Below are the code and all the weights of a small trained network. Each question names an input and a class and asks about switching units off, where a switched-off unit gives its printed mean instead of its output.

import numpy as np


def w(rows, s, z=0):
    codes = np.array(rows[::2]) - 128.0
    scale = np.full(codes.shape[1], s)
    scale[-1] = z or s
    return codes * scale


def f(y):
    return y / 2 * (1 + np.tanh(0.7978845608 * (y + 0.044715 * y**3)))


def log_softmax(a):
    a = a - a.max(-1, keepdims=True)
    return a - np.log(np.exp(a).sum(-1, keepdims=True))


def net(x, mask):
    res = np.array(x, float).reshape(1, 8) / 4 @ E
    y = f(res @ A[0][:, :-1].T + A[0][:, -1])
    res = res + np.where(mask, y, B[0][:, -1]) @ B[0][:, :-1]
    return log_softmax(res[-1] @ U[:, :-1].T + U[:, -1])


A, B = {}, {}
E = w([
[128,129,129,127,128,128,127],'x0',
[180,92,162,223,240,29,99],'x1',
[158,22,40,91,180,164,50],'x2',
[218,162,49,108,51,27,131],'x3',
[127,129,128,128,128,127,125],'x4',
[214,121,224,1,167,118,147],'x5',
[127,130,127,127,129,127,128],'x6',
[129,128,128,128,128,128,131],'x7',
],0.0086)
A[0] = w([
[158,50,2,56,210,177,95,3],'N0',
[190,132,185,40,171,130,127,53],'N1',
[174,146,86,112,102,84,123,54],'N2',
[80,108,163,141,175,190,121,63],'N3',
[146,135,128,146,154,124,127,128],'N4',
[85,117,19,228,113,131,110,65],'N5',
[192,155,31,99,65,30,132,64],'N6',
[203,122,211,10,145,108,141,45],'N7',
[104,223,224,155,76,85,182,3],'N8',
[51,116,185,131,209,212,134,50],'N9',
[112,159,105,63,96,204,113,56],'N10',
[143,149,161,171,145,93,109,150],'N11',
[163,102,142,194,215,62,127,69],'N12',
[72,144,91,34,27,193,149,85],'N13',
[154,108,162,179,189,60,94,63],'N14',
[147,102,81,107,150,142,111,47],'N15',
[84,150,91,216,74,153,140,33],'N16',
],0.016,0.0043)
B[0] = w([
[107,131,253,130,31,124,148,231],'N0',
[51,115,85,140,149,121,130,222],'N1',
[165,112,110,129,141,111,63,178],'N2',
[175,125,105,121,136,120,45,176],'N3',
[139,124,126,118,131,140,148,147],'N4',
[21,133,88,124,158,128,137,243],'N5',
[197,133,103,130,144,143,6,244],'N6',
[22,141,79,129,157,139,115,255],'N7',
[115,113,253,126,26,128,125,231],'N8',
[190,133,89,129,131,122,12,202],'N9',
[170,139,121,135,169,129,193,187],'N10',
[156,121,130,123,134,133,173,179],'N11',
[181,127,109,124,157,141,214,237],'N12',
[199,120,95,132,171,120,234,238],'N13',
[174,139,109,120,145,120,201,221],'N14',
[120,125,172,131,87,126,129,157],'N15',
[42,129,113,121,143,131,122,205],'N16',
],0.026,0.018)
U = w([
[211,102,85,114,183,156,255,254],'0',
[10,105,56,117,167,167,143,40],'1',
[215,102,78,125,142,152,32,32],'2',
[126,90,216,119,42,148,165,223],'3',
],0.0061,0.00097)

Each question gives the input, the list of numbers given to net, and the class t.
The units are the neurons (one row each of A and B). Each row of codes is followed by its name. A weight is (code - 128) times the scale printed after its matrix; where a second scale follows, it is the last column's (A, B and U).
mask holds one flag per neuron, in row order. A switched-off neuron (its flag False) gives its mean, the last column of its row in B, instead of its output. The means were averaged over made-up inputs and are rounded, as every weight is.
A unit's drop is (log p(t) with every unit on - log p(t) with that unit switched off) / (log p(t) with every unit on - log p(t) with every unit switched off).
The circuit of an input: a set's keep is (log p(t) with only the set's units on - log p(t) with every unit switched off) / (log p(t) with every unit on - log p(t) with every unit switched off). Starting from the 12 units with the biggest drops (on a tie, the unit counted first), units are removed one at a time, each time the one whose removal leaves the highest keep (on an exact tie, the one counted first), for as long as the keep stays at least 0.8.
circuit, biggest first: the units of the circuit, biggest drop first
most important unit: the unit with the biggest drop
k most important neurons: the k neurons with the biggest drops, biggest first
drop when u is switched off: that unit's drop, to one decimal
input [6,7,-8,-3,5,-1,-2,-6], class 3: 2 most important neurons => (N8; N13)
input [-1,-8,7,8,-2,-2,-4,-7], class 0: 3 most important neurons => (N13; N10; N9)
input [5,1,-6,8,8,3,3,5], class 2: most important unit => N6
input [-6,-7,-8,4,0,-7,-3,-3], class 3: 2 most important neurons => (N8; N7)
input [0,4,3,-1,-2,5,-2,2], class 1: 3 most important neurons => (N7; N13; N1)
input [2,4,0,5,-2,5,-7,8], class 1: 4 most important neurons => (N7; N1; N13; N9)
input [-7,-3,-6,-6,-4,2,-3,-2], class 2: 2 most important neurons => (N9; N0)
input [8,7,6,-2,0,0,5,7], class 0: 2 most important neurons => (N12; N8)
input [-4,4,8,7,-1,4,-6,-8], class 3: 2 most important neurons => (N0; N9)
input [7,-1,5,-5,6,4,1,5], class 2: 3 most important neurons => (N9; N8; N3)
input [-5,-6,-1,2,7,7,2,4], class 1: 4 most important neurons => (N7; N1; N12; N14)
input [6,5,-5,0,-2,-4,-2,-2], class 0: 3 most important neurons => (N0; N12; N14)
input [6,0,-3,-8,1,-6,-1,-1], class 2: 3 most important neurons => (N9; N3; N7)
input [4,1,6,-5,-5,5,7,7], class 3: circuit, biggest first => (N0)
input [1,8,-7,-7,-4,-4,2,-8], class 0: 3 most important neurons => (N12; N14; N6)
input [-7,-6,-1,2,-1,8,7,-4], class 1: 3 most important neurons => (N7; N1; N12)
input [-3,6,-2,-5,8,8,-5,-7], class 1: 2 most important neurons => (N7; N1)
input [-6,-6,2,3,-1,2,-6,-7], class 0: drop when N13 is switched off => 0.1
input [3,-6,-6,7,-3,5,-4,8], class 2: drop when N6 is switched off => 2.5
input [-1,-6,6,-1,8,4,-7,-6], class 0: circuit, biggest first => (N13)
input [5,3,-1,-6,-8,4,8,4], class 2: drop when N9 is switched off => 1.0
input [-2,5,1,-8,6,6,5,7], class 2: drop when N9 is switched off => 2.3
